Here is a tiny trained network, its code and every weight. The questions are about switching its units off for an input and a class, where a switched-off unit gives its printed mean instead of its output.

import numpy as np


def w(rows, s, z=0):
    codes = np.array(rows[::2]) - 128.0
    scale = np.full(codes.shape[1], s)
    scale[-1] = z or s
    return codes * scale


def f(y):
    return np.maximum(y, 0)


def log_softmax(a):
    a = a - a.max(-1, keepdims=True)
    return a - np.log(np.exp(a).sum(-1, keepdims=True))


def net(x, mask):
    res = np.array(x, float).reshape(1, 8) / 4 @ E
    y = f(res @ A[0][:, :-1].T + A[0][:, -1])
    res = res + np.where(mask, y, B[0][:, -1]) @ B[0][:, :-1]
    return log_softmax(res[-1] @ U[:, :-1].T + U[:, -1])


A, B = {}, {}
E = w([
[149,164,121,72],'x0',
[166,185,198,109],'x1',
[222,116,2,212],'x2',
[90,148,94,50],'x3',
[97,98,180,18],'x4',
[99,66,61,151],'x5',
[168,112,164,122],'x6',
[136,143,213,183],'x7',
],0.0085)
A[0] = w([
[60,92,187,211,132],'neuron 0',
[151,82,108,178,140],'neuron 1',
[139,9,82,46,223],'neuron 2',
[129,229,152,137,253],'neuron 3',
[173,85,76,202,92],'neuron 4',
[142,160,163,152,141],'neuron 5',
[154,211,188,94,125],'neuron 6',
[118,35,205,98,119],'neuron 7',
[103,158,166,182,158],'neuron 8',
[86,143,77,149,142],'neuron 9',
],0.012,0.0054)
B[0] = w([
[177,19,144,120,209],'neuron 0',
[117,128,94,207,193],'neuron 1',
[71,172,134,186,255],'neuron 2',
[160,187,122,173,251],'neuron 3',
[71,95,31,151,222],'neuron 4',
[182,95,232,159,185],'neuron 5',
[78,174,128,155,248],'neuron 6',
[97,131,2,195,227],'neuron 7',
[250,27,233,120,194],'neuron 8',
[174,96,204,154,173],'neuron 9',
],0.0088,0.0095)
U = w([
[131,135,135,136,181],'0',
[200,4,187,77,66],'1',
[82,208,121,5,2],'2',
[105,66,2,155,112],'3',
[166,224,233,161,234],'4',
],0.0089,0.0045)

Each question gives the input, the list of numbers given to net, and the class t.
The units are the neurons (one row each of A and B). Each row of codes is followed by its name. A weight is (code - 128) times the scale printed after its matrix; where a second scale follows, it is the last column's (A, B and U).
mask holds one flag per neuron, in row order. A switched-off neuron (its flag False) gives its mean, the last column of its row in B, instead of its output. The means were averaged over made-up inputs and are rounded, as every weight is.
A unit's drop is (log p(t) with every unit on - log p(t) with that unit switched off) / (log p(t) with every unit on - log p(t) with every unit switched off).
The circuit of an input: a set's keep is (log p(t) with only the set's units on - log p(t) with every unit switched off) / (log p(t) with every unit on - log p(t) with every unit switched off). Starting from all 10 units, units are removed one at a time, each time the one whose removal leaves the highest keep (on an exact tie, the one counted first), for as long as the keep stays at least 0.8.
circuit, biggest first: the units of the circuit, biggest drop first
unit that matters most: the unit with the biggest drop
k most important neurons: the k neurons with the biggest drops, biggest first
drop when u is switched off: that unit's drop, to one decimal
input [-2,-2,-3,-8,3,-7,-3,-4], class 1: unit that matters most => neuron 2
input [-3,8,-8,-2,-7,5,-3,-3], class 1: circuit, biggest first => neuron 0; neuron 8
input [-2,-6,-3,-3,-3,-6,1,2], class 1: circuit, biggest first => neuron 0; neuron 8
input [-8,-1,-6,4,0,-6,6,4], class 1: 2 most important neurons => neuron 0; neuron 8
input [8,1,-3,3,-3,7,-8,-6], class 2: 2 most important neurons => neuron 7; neuron 4
input [-6,3,-8,1,-4,0,7,3], class 1: 2 most important neurons => neuron 0; neuron 8
input [6,2,-2,7,0,3,6,-2], class 2: 2 most important neurons => neuron 8; neuron 5
input [4,-2,-1,7,1,-6,7,-7], class 2: 2 most important neurons => neuron 8; neuron 5
input [5,1,1,2,3,7,-6,-2], class 2: 2 most important neurons => neuron 7; neuron 4
input [-3,-3,-5,2,-1,6,0,2], class 1: drop when neuron 1 is switched off => 0.2
input [0,-3,-8,0,4,-3,1,2], class 3: drop when neuron 7 is switched off => 1.4
input [-6,2,-5,-4,0,3,-3,0], class 1: drop when neuron 0 is switched off => 0.1
